Look-ups in named tables: a row name and a column name give one cell, copied from the table.

Table dumuvi
,lubonud,lobalol
daz,73568,5418
bepor,20898,55486
giz,68757,81280
petik,77490,28570
rubo,71551,24987
sut,57296,74283
gisulu,34064,73173
fasif,27578,36304

lubonud of giz = 68757
lobalol of sut = 74283
lubonud of petik = 77490
lubonud of sut = 57296
lubonud of rubo = 71551
lobalol of giz = 81280
lubonud of bepor = 20898
lobalol of bepor = 55486
lobalol of rubo = 24987
Which row has the largest lubonud? petik

fosi =
,sakodaf,noz,mep
sas,228,185,58
sezaf,221,181,80
lupal,145,158,160
likemet,200,46,197
rurubo,157,235,221
vepefib,101,111,131
pif,136,151,78
zusako,106,126,131
rumilu,143,120,156
tib,157,204,195
lipulu,132,164,182

lipulu, noz: 164
lupal, mep: 160
sezaf, noz: 181
rurubo, mep: 221
zusako, noz: 126
tib, mep: 195
zusako, mep: 131
vepefib, mep: 131
zusako, sakodaf: 106
lipulu, mep: 182
sas, noz: 185
lupal, sakodaf: 145

kisuzu
|  | nife | vifora | fipasiv | zakarel | ton |
|---|---|---|---|---|---|
| paba | 105 | 128 | 140 | 129 | 90 |
| marega | 87 | 118 | 134 | 144 | 92 |
| fiz | 184 | 164 | 202 | 46 | 69 |
| dop | 174 | 171 | 179 | 46 | 63 |
| topon | 98 | 122 | 145 | 141 | 100 |
| repe | 197 | 177 | 211 | 31 | 55 |
| vek | 190 | 173 | 208 | 40 | 50 |
| zep | 201 | 181 | 209 | 34 | 51 |
| tiveru | 84 | 114 | 121 | 151 | 93 |
| linuza | 177 | 160 | 193 | 49 | 67 |
| tagi | 189 | 182 | 195 | 29 | 59 |
| bof | 196 | 190 | 202 | 23 | 54 |
| bovas | 105 | 89 | 130 | 119 | 127 |

What is the ton of zep in kisuzu? 51
What is the nife of marega in kisuzu? 87
What is the fipasiv of tagi in kisuzu? 195
What is the zakarel of topon in kisuzu? 141
What is the zakarel of zep in kisuzu? 34
What is the nife of repe in kisuzu? 197
What is the nife of tagi in kisuzu? 189
What is the zakarel of fiz in kisuzu? 46
What is the zakarel of linuza in kisuzu? 49
What is the vifora of paba in kisuzu? 128
What is the vifora of vek in kisuzu? 173
What is the fipasiv of vek in kisuzu? 208
What is the vifora of fiz in kisuzu? 164
What is the nife of paba in kisuzu? 105
What is the ton of vek in kisuzu? 50
What is the fipasiv of bovas in kisuzu? 130
What is the fipasiv of marega in kisuzu? 134
Row with the largest fipasiv: repe

reme:
|  | remun | mekud | musaku | dep | seba | fuviba | noned | dalak | bamib | beb |
|---|---|---|---|---|---|---|---|---|---|---|
| raz | -42 | -149 | -147 | -177 | 141 | -384 | -141 | 126 | -375 | -332 |
| kunad | -300 | -266 | 65 | -177 | -274 | -772 | -421 | -515 | -258 | 168 |
| bena | 386 | 152 | 65 | 791 | -274 | -384 | -141 | -109 | -447 | -140 |
| fadid | 391 | 155 | 65 | 789 | -274 | -384 | -141 | -109 | -441 | -140 |
| vepuma | 199 | -203 | 65 | -627 | -286 | -740 | -141 | -109 | -258 | 503 |
| nimuz | -42 | -149 | 65 | -177 | 152 | -384 | -130 | -109 | -258 | 595 |
| gafim | -42 | -149 | -255 | -688 | -274 | -79 | -141 | -621 | 120 | -140 |
| mudem | -437 | -149 | -59 | -209 | -274 | -461 | -409 | -109 | -258 | -457 |
| zugar | -63 | -149 | -254 | -831 | -274 | -163 | -141 | -327 | 139 | -140 |

seba of bena: -274
bamib of raz: -375
dalak of bena: -109
beb of zugar: -140
beb of gafim: -140
bamib of nimuz: -258
musaku of fadid: 65
noned of mudem: -409
remun of zugar: -63
mekud of raz: -149
Which row has the largest beb? nimuz

